-0.90  -0.41  -0.34   1.32  -2.04  -0.23
-0.05  -0.59  -0.56  -0.89  -1.50   0.11
 0.01  -0.68  -0.16  -0.38  -1.06   0.87
result: 0.87

  7.039   -9.983   11.445    0.734
  8.425  -16.940  -14.725   -3.212
result: -3.212

-0.03  -0.17   0.03   0.11  -0.09   0.14
-0.03  -0.17   0.03   0.11  -0.09   0.14
result: 0.14

 0.23   0.08   0.21   0.09  -0.17
 0.21   0.14   0.18   0.23   0.17
 0.17   0.21  -0.09  -0.06   0.16
result: 0.16

 -62.03   -65.55   -41.16  -196.12   -77.46   186.44 result: 186.44

-164.2   193.8  -196.1   -31.6    63.1    27.9 result: 27.9
---
array([ 0.18,  0.06,  0.03, -0.14,  0.05]) 0.03, 0.18

array([ -55.11,   85.52,  117.27, -190.26, -121.52,   91.48,  -63.58]) -190.26, 117.27

array([ 0.10, -0.04,  0.01, -0.11, -0.12, -0.18,  0.13]) -0.11, 0.13

array([-12.234,   2.889,   3.635,   9.575,  -9.943]) 3.635, 9.575

array([[ 218.06,  -96.40, -126.68,  100.58,   59.55,  -41.12, -132.35],
       [ -23.79,   -8.99,    9.91,   80.50,  181.39,  150.80,   34.82],
       [  30.68,  195.58,    8.41,   -5.27,  141.46,  -60.36,  113.11]]) 80.50, 218.06

array([ -92.98, -162.44,  -42.45,   81.67,  110.62]) -42.45, 110.62
---
[[71.3, 28.6, 60.2, 3.4], [20.8, 24.3, -63.6, -18.4], [-71.9, -23.1, 23.3, 23.3]] 60.2
[[-24.8, 0.6, 46.5, 8.7, 9.5], [-5.5, -27.4, -18.2, 37.0, 12.2], [64.3, -22.5, -20.5, -11.8, -12.7]] 8.7
[[-21.2, 5.3, 17.0, -30.4, 20.9, 74.0, 71.4], [7.9, -7.9, -63.2, 68.6, 46.6, -66.7, -18.8], [33.3, -5.5, 61.0, 59.3, -14.5, -45.8, -44.2]] 74.0
[[-46.7, 13.4, -53.3, 28.6, 26.4, -4.1, 12.5], [-32.1, 20.6, -44.7, 24.5, 24.5, 10.0, -15.7], [-26.2, 1.6, -10.6, -6.9, 45.0, -2.7, 11.4]] -4.1
[[-16.8, -3.3, 15.5, -8.6, -19.4, -17.1, -54.7], [-20.7, -3.1, 20.7, -9.4, -19.1, -16.5, -55.0], [-9.2, -2.6, 14.4, -2.4, -36.0, -21.3, -43.2]] -17.1
[[35.1, -19.8, -17.0, -60.7, -10.4, -10.4], [16.3, -43.0, -19.7, 23.2, 31.9, 14.3], [-33.3, 59.8, 41.8, 14.7, -42.2, -34.7]] -10.4
[[-29.6, -46.9, 3.5, 49.4, -12.9, 25.1], [38.0, 37.9, -18.0, -57.9, 16.0, -21.8], [-4.1, 4.2, 11.5, 12.0, -12.6, 1.0]] -12.9
[[-6.4, 21.8, 3.8, 34.9, -48.7, -66.0, -7.6], [-2.1, 12.0, 2.9, 31.3, -43.9, -46.1, 5.4], [6.7, -18.5, -3.8, -21.4, 31.2, 50.0, 12.6]] -66.0
[[37.4, -9.9, 34.0, 15.3, 12.7, -53.9], [-41.4, -12.1, -11.6, 54.0, 7.9, -30.3], [13.4, 65.6, 46.7, 17.8, -48.0, -54.0]] 12.7
---
[[ 509  555  511  637  436  475  476]
 [ 511 -126  306 -456   84 -664 -592]] out 511

[[-32 -42  17 -12  20]
 [-24  32   5 -37  32]
 [ 49   6  12   0 -18]] out -24

[[ 658 -542   48   -1 -181]
 [-567  600 -469  963  168]] out -567

[[185 252 230  62 201 209]
 [222 230 166 145 190 218]
 [230 138 222 178 192 223]] out 222

[[ -88  -73 -192  -52  580 -562]
 [-554 -601 -664   71 -522 -878]] out -554

[[77 67 68 64]
 [80 52 59 20]
 [60 74 82 84]] out 80
---
Input: [-10.4 -44.0 -54.6  71.0 -67.5   4.1  27.3]
Output: -54.6
Input: [ -5.6   0.9  23.6 -68.4  41.6  12.3 -41.9]
Output: 23.6
Input: [-28.5 -55.3   0.5   1.2 -16.1 -57.9   0.0]
Output: 0.5
Input: [-61.8 -30.0  -0.7  -5.8  -8.1   5.1   7.5]
Output: -0.7
Input: [ -1.6 -54.2  33.9  27.4 -49.0 -61.5   8.3]
Output: 33.9
Input: [ 1.8 19.8 15.3 65.4 43.3 10.3 -3.2]
Output: 15.3
Input: [-23.4   1.2 -16.1   9.7  60.5   4.7   3.8]
Output: -16.1
---
[[6 2 5 6 7 7 7]
 [8 1 4 2 8 6 6]
 [7 6 7 6 6 6 6]] gives 7

[[-150  289  575  488]
 [   7 -401 -769 -521]
 [-355 -236    2 -281]] gives 2

[[ 61 157 150 159 148 160 121]
 [216  52 106 137 133 175  81]
 [136 228 127  40  94  63 163]] gives 127

[[-624 -354   45 -337]
 [-264  -77  844  885]
 [ 233 -310  268   86]] gives 268

[[ 946  854 -754   79]
 [ 455 -297  214  264]
 [ 627  996  -40   40]] gives -40

[[3 4 4 3 2 5]
 [3 3 3 2 7 3]
 [3 3 4 3 2 4]] gives 4

[[ 25 670 344 657 518 452]
 [884 441 712 212 408 572]
 [118 453 425 161 538 702]] gives 425

[[4851 5637 3164 4383 4637]
 [6173 6026 5523 5552 5189]
 [7345 7870 3407 7437 6154]] gives 3407

[[343 597 550 560 688]
 [479 494 464 379 494]
 [541 905 636 708  54]] gives 636

[[163   7 169  86 146  37 209]
 [115 135  75 187 129 160 108]
 [254  67  46 113  70 137 171]] gives 46
---
[-54.3   7.0  -0.3  50.1  -3.9 -57.3 -13.7] → -3.9
[ 41.1 -68.3 -65.4  26.7  -6.5   9.1] → 26.7
[  5.5  15.4 -20.6  -0.3 -36.5 -52.3] → -0.3
[ 29.5  60.3 -64.9  62.7  11.8] → -64.9
[-65.6 -40.4 -32.0  62.3] → -40.4
[ 23.3  11.3 -11.9  58.7  25.9] → -11.9
---
[-36.9 -24.5  16.5 -10.0 -71.6]	16.5, 16.5

[30.8 29.3 58.2 18.2 12.3]	58.2, 58.2

[[ 26.8 -27.4 -37.3 -11.2 -14.4 -43.8 -37.6]
 [ -1.9 -29.7 -20.5 -24.7  -9.0 -61.5 -36.8]
 [ -9.4 -25.8 -24.7 -19.1 -20.2 -58.0 -42.0]]	-24.7, 26.8

[  2.0 -51.5  -3.8 -70.2 -37.3]	-3.8, 2.0

[ 32.0 -38.1 -65.2   0.7 -13.1 -12.3   3.1]	0.7, 32.0

[-37.2  31.3  -3.7 -70.7  42.6  23.8 -23.1]	-70.7, 42.6

[[ 12.1 -17.6 -19.1  32.6  -7.5]
 [ 19.0   9.7  52.7   5.5  -3.9]
 [-29.6 -19.3  27.6 -27.4 -11.7]]	52.7, 52.7

[[-36.9  52.1  57.6 -23.7 -16.0 -35.4   5.0]
 [ 44.3 -51.6 -28.5   5.4  -0.7  35.1 -31.6]
 [  6.8 -17.9 -26.1  38.1  32.7  -1.9  -0.8]]	5.4, 57.6

[-61.8  16.5  44.8 -54.8  47.5]	44.8, 47.5
---
[[-39.4  -3.4  22.6  -2.5]
 [ -6.7  -4.4  11.6   8.2]
 [-33.6  52.1 -11.8  -4.6]] → 52.1

[25.0 26.3 54.8 12.3] → 26.3

[ 66.6 -10.6  44.0  58.7] → -10.6

[ 18.2 -71.5  30.9  -8.3] → -71.5

[-51.9 -28.7 -58.2  23.2] → -28.7

[[  5.5 -14.9  24.5 -15.6]
 [-54.7  14.6 -66.8  61.4]] → 14.6

[[ -2.6  -1.8 -54.1   9.5]
 [ -1.3 -38.5 -27.1 -39.5]] → -38.5
